Below are the code and all the weights of a small trained network. Each question names an input and a target symbol and asks about switching units off, where a switched-off unit gives its printed mean instead of its output.

import numpy as np


def w(rows, s, z=0):
    codes = np.array(rows[::2]) - 128.0
    scale = np.full(codes.shape[1], s)
    scale[-1] = z or s
    return codes * scale


def f(y):
    return y / 2 * (1 + np.tanh(0.7978845608 * (y + 0.044715 * y**3)))


def softmax(a):
    e = np.exp(a - a.max(-1, keepdims=True))
    return e / e.sum(-1, keepdims=True)


def log_softmax(a):
    a = a - a.max(-1, keepdims=True)
    return a - np.log(np.exp(a).sum(-1, keepdims=True))


def net(x, mask):
    ids = ['ΓΔΨΩαβεζηθλμξπσφ'.index(c) for c in x.split()]
    T = len(ids)
    res = E[ids] + P[:T]
    u = 0
    for l in range(3):
        r = res
        for j in range(2):
            rows = slice(2 * j, 2 * j + 2)
            q, k, v = (r @ M[l][rows].T for M in (Q, K, V))
            z = softmax(np.where(np.tri(T) > 0, q @ k.T / 2**0.5, -1e9)) @ v
            o = O[l][rows]
            res = res + np.where(mask[u + j], z, o[:, -1]) @ o[:, :-1]
        u += 2
        y = f(res @ A[l][:, :-1].T + A[l][:, -1])
        res = res + np.where(mask[u : u + 4], y, B[l][:, -1]) @ B[l][:, :-1]
        u += 4
    return log_softmax(res[-1] @ U[:, :-1].T + U[:, -1])


Q, K, V, O, A, B = {}, {}, {}, {}, {}, {}
E = w([
[145,126,181,136,177],'Γ',
[157,95,127,85,132],'Δ',
[115,202,69,148,197],'Ψ',
[115,132,181,99,179],'Ω',
[174,104,103,41,104],'α',
[65,130,193,128,37],'β',
[63,112,171,100,55],'ε',
[193,123,128,112,130],'ζ',
[95,184,48,107,192],'η',
[149,203,33,151,166],'θ',
[133,76,166,34,138],'λ',
[114,60,79,136,64],'μ',
[86,171,5,46,171],'ξ',
[118,81,129,140,51],'π',
[158,102,163,99,165],'σ',
[162,118,159,117,155],'φ',
],0.017)
P = w([
[90,18,108,207,158],'0',
[166,142,138,2,135],'1',
[188,171,148,22,118],'2',
[212,182,154,37,106],'3',
[234,187,146,28,100],'4',
[232,192,149,29,99],'5',
[233,188,161,22,107],'6',
[240,185,164,20,116],'7',
],0.0083)
Q[0] = w([
[128,94,135,16,106],'L0H0',
[130,191,136,36,207],'L0H0',
[254,100,196,62,192],'L0H1',
[77,170,93,139,129],'L0H1',
],0.0076)
K[0] = w([
[82,18,69,252,129],'L0H0',
[193,95,130,241,206],'L0H0',
[18,1,96,178,227],'L0H1',
[159,168,82,89,123],'L0H1',
],0.006)
V[0] = w([
[180,120,132,255,122],'L0H0',
[60,135,150,178,147],'L0H0',
[240,138,162,106,61],'L0H1',
[144,229,86,140,50],'L0H1',
],0.0087)
O[0] = w([
[159,79,117,251,145,152],'L0H0',
[139,163,195,184,133,104],'L0H0',
[100,70,114,89,189,103],'L0H1',
[188,81,167,115,162,2],'L0H1',
],0.011,0.0045)
A[0] = w([
[85,43,176,121,2,100],'L0N0',
[194,151,102,88,136,63],'L0N1',
[47,129,89,62,161,82],'L0N2',
[142,124,128,68,91,2],'L0N3',
],0.0089,0.0048)
B[0] = w([
[186,189,20,212,254,255],'L0N0',
[63,59,182,157,178,216],'L0N1',
[203,166,117,172,114,223],'L0N2',
[113,156,200,204,133,179],'L0N3',
],0.0082,0.004)
Q[1] = w([
[55,77,38,224,254],'L1H0',
[120,139,233,91,7],'L1H0',
[146,133,19,181,205],'L1H1',
[161,73,110,187,48],'L1H1',
],0.0089)
K[1] = w([
[254,202,93,68,153],'L1H0',
[2,109,171,214,84],'L1H0',
[167,74,112,97,212],'L1H1',
[127,69,212,219,196],'L1H1',
],0.0083)
V[1] = w([
[6,77,131,217,156],'L1H0',
[253,48,192,196,215],'L1H0',
[130,154,211,169,124],'L1H1',
[81,90,92,42,144],'L1H1',
],0.0064)
O[1] = w([
[62,84,247,14,105,200],'L1H0',
[103,15,149,60,238,239],'L1H0',
[74,239,175,105,173,2],'L1H1',
[66,157,3,128,50,16],'L1H1',
],0.0064,0.0022)
A[1] = w([
[191,118,174,190,203,171],'L1N0',
[173,221,19,248,116,3],'L1N1',
[136,101,4,120,244,90],'L1N2',
[103,244,140,47,253,141],'L1N3',
],0.0055,0.0044)
B[1] = w([
[92,143,18,59,144,200],'L1N0',
[108,141,119,2,183,251],'L1N1',
[101,148,197,188,156,255],'L1N2',
[189,26,65,160,65,209],'L1N3',
],0.0071,0.0056)
Q[2] = w([
[140,150,176,196,59],'L2H0',
[125,154,85,180,116],'L2H0',
[66,159,80,247,176],'L2H1',
[114,188,124,106,135],'L2H1',
],0.015)
K[2] = w([
[35,163,160,92,103],'L2H0',
[149,231,89,85,175],'L2H0',
[195,248,78,105,127],'L2H1',
[155,120,135,93,187],'L2H1',
],0.013)
V[2] = w([
[177,164,89,142,208],'L2H0',
[112,198,127,53,79],'L2H0',
[213,84,66,106,33],'L2H1',
[175,132,209,1,203],'L2H1',
],0.0075)
O[2] = w([
[156,149,77,159,162,254],'L2H0',
[81,80,187,195,201,67],'L2H0',
[182,42,127,154,2,87],'L2H1',
[146,40,117,124,232,161],'L2H1',
],0.0089,0.0076)
A[2] = w([
[86,82,144,70,39,254],'L2N0',
[171,75,99,139,46,213],'L2N1',
[145,130,1,210,149,80],'L2N2',
[106,50,105,119,188,16],'L2N3',
],0.0087,0.0062)
B[2] = w([
[69,68,86,173,75,168],'L2N0',
[214,121,163,151,145,160],'L2N1',
[120,154,193,137,89,252],'L2N2',
[170,178,130,93,4,154],'L2N3',
],0.011,0.014)
U = w([
[127,128,77,63,170,110],'Γ',
[80,82,99,107,181,233],'Δ',
[175,122,198,93,153,38],'Ψ',
[148,227,90,143,141,254],'Ω',
[135,121,124,165,77,84],'α',
[120,79,165,126,142,165],'β',
[112,145,200,71,167,90],'ε',
[61,107,99,134,135,218],'ζ',
[171,167,228,131,101,34],'η',
[207,140,128,153,133,139],'θ',
[183,126,110,81,138,43],'λ',
[133,46,2,143,183,224],'μ',
[101,183,206,103,88,43],'ξ',
[153,130,179,76,95,27],'π',
[122,81,149,173,188,177],'σ',
[124,179,96,59,66,30],'φ',
],0.0088,0.0056)

Each question gives the input, a string of symbols that net reads in full, and the target symbol t.
The units are the heads (2 rows each of Q, K, V and O) and the neurons (one row each of A and B). Each row of codes is followed by its name. A weight is (code - 128) times the scale printed after its matrix; where a second scale follows, it is the last column's (O, A, B and U).
mask holds one flag per unit, layer by layer, with each layer's heads first. A switched-off unit (its flag False) gives its mean, the last column of its rows in O or B, instead of its output. The means were averaged over made-up inputs and are rounded, as every weight is.
A unit's drop is (log p(t) with every unit on - log p(t) with that unit switched off) / (log p(t) with every unit on - log p(t) with every unit switched off).
The circuit of an input: a set's keep is (log p(t) with only the set's units on - log p(t) with every unit switched off) / (log p(t) with every unit on - log p(t) with every unit switched off). Starting from the 12 units with the biggest drops (on a tie, the unit counted first), units are removed one at a time, each time the one whose removal leaves the highest keep (on an exact tie, the one counted first), for as long as the keep stays at least 0.8.
circuit, biggest first: the units of the circuit, biggest drop first
unit that matters most: the unit with the biggest drop
top k neurons: the k neurons with the biggest drops, biggest first
top k neurons in layer l: the k neurons of layer l with the biggest drops, biggest first
which heads matter: for each layer, one digit per head in row order, 1 if its drop is at least 0.15 and else 0, layers parted by /
input φ μ α μ ζ α π, target Ω: circuit, biggest first -> (L0N0)
input ζ Ψ Ψ Δ ε π α, target μ: which heads matter -> 10 / 10 / 00
input μ ζ Δ μ β, target Ω: top 3 neurons -> (L0N0, L1N2, L1N3)
input Γ Δ π, target Ω: circuit, biggest first -> (L0N0, L1H0)
input α σ φ, target θ: circuit, biggest first -> (L1H0, L2H1, L2N1, L0H0)
input π Ω ζ Δ, target Γ: top 3 neurons -> (L0N0, L2N2, L1N2)
input α β α α Γ, target θ: circuit, biggest first -> (L1H0, L2H1)
input π φ θ Δ λ, target Γ: which heads matter -> 10 / 11 / 11
input β π μ η λ Δ, target π: top 3 neurons -> (L2N3, L0N0, L1N0)
input Ω σ π β β μ φ λ, target ξ: circuit, biggest first -> (L0H1, L1H0, L2H0)
input ζ μ Γ θ Γ, target μ: top 3 neurons in layer 2 -> (L2N2, L2N0, L2N3)
input λ Δ α μ λ ζ α, target Ω: circuit, biggest first -> (L1H0, L0N2, L0H0, L0H1)
input σ Γ ζ, target ζ: top 2 neurons -> (L0N0, L2N0)
input θ π ε, target Ω: which heads matter -> 00 / 00 / 10
input λ μ Γ η α, target Ω: circuit, biggest first -> (L1H0, L0N2, L0H1, L0H0)
input ξ θ σ μ σ, target σ: which heads matter -> 11 / 10 / 10
input λ Δ ε Δ, target Ω: top 4 neurons -> (L0N2, L1N1, L0N0, L0N1)
input μ σ α, target φ: unit that matters most -> L1H0
input ζ β μ Ψ Δ Ψ Ω, target μ: top 2 neurons in layer 2 -> (L2N2, L2N0)
input Ω Δ φ, target ξ: top 2 neurons -> (L0N0, L1N1)
input Ω ξ Δ, target ξ: top 2 neurons in layer 1 -> (L1N1, L1N0)
input ξ β Δ θ ζ λ, target σ: unit that matters most -> L2H0
input η Γ α Γ, target η: top 2 neurons -> (L0N0, L1N1)
input β Ω Ω, target π: top 3 neurons -> (L2N3, L0N0, L1N3)
input θ ζ Ω σ σ, target λ: top 4 neurons -> (L2N3, L0N0, L2N2, L1N0)
input μ Γ λ Δ ε Δ α ζ, target φ: top 2 neurons -> (L0N0, L1N2)
input ζ ζ μ ε φ λ Γ Γ, target μ: top 3 neurons -> (L0N0, L2N2, L1N1)
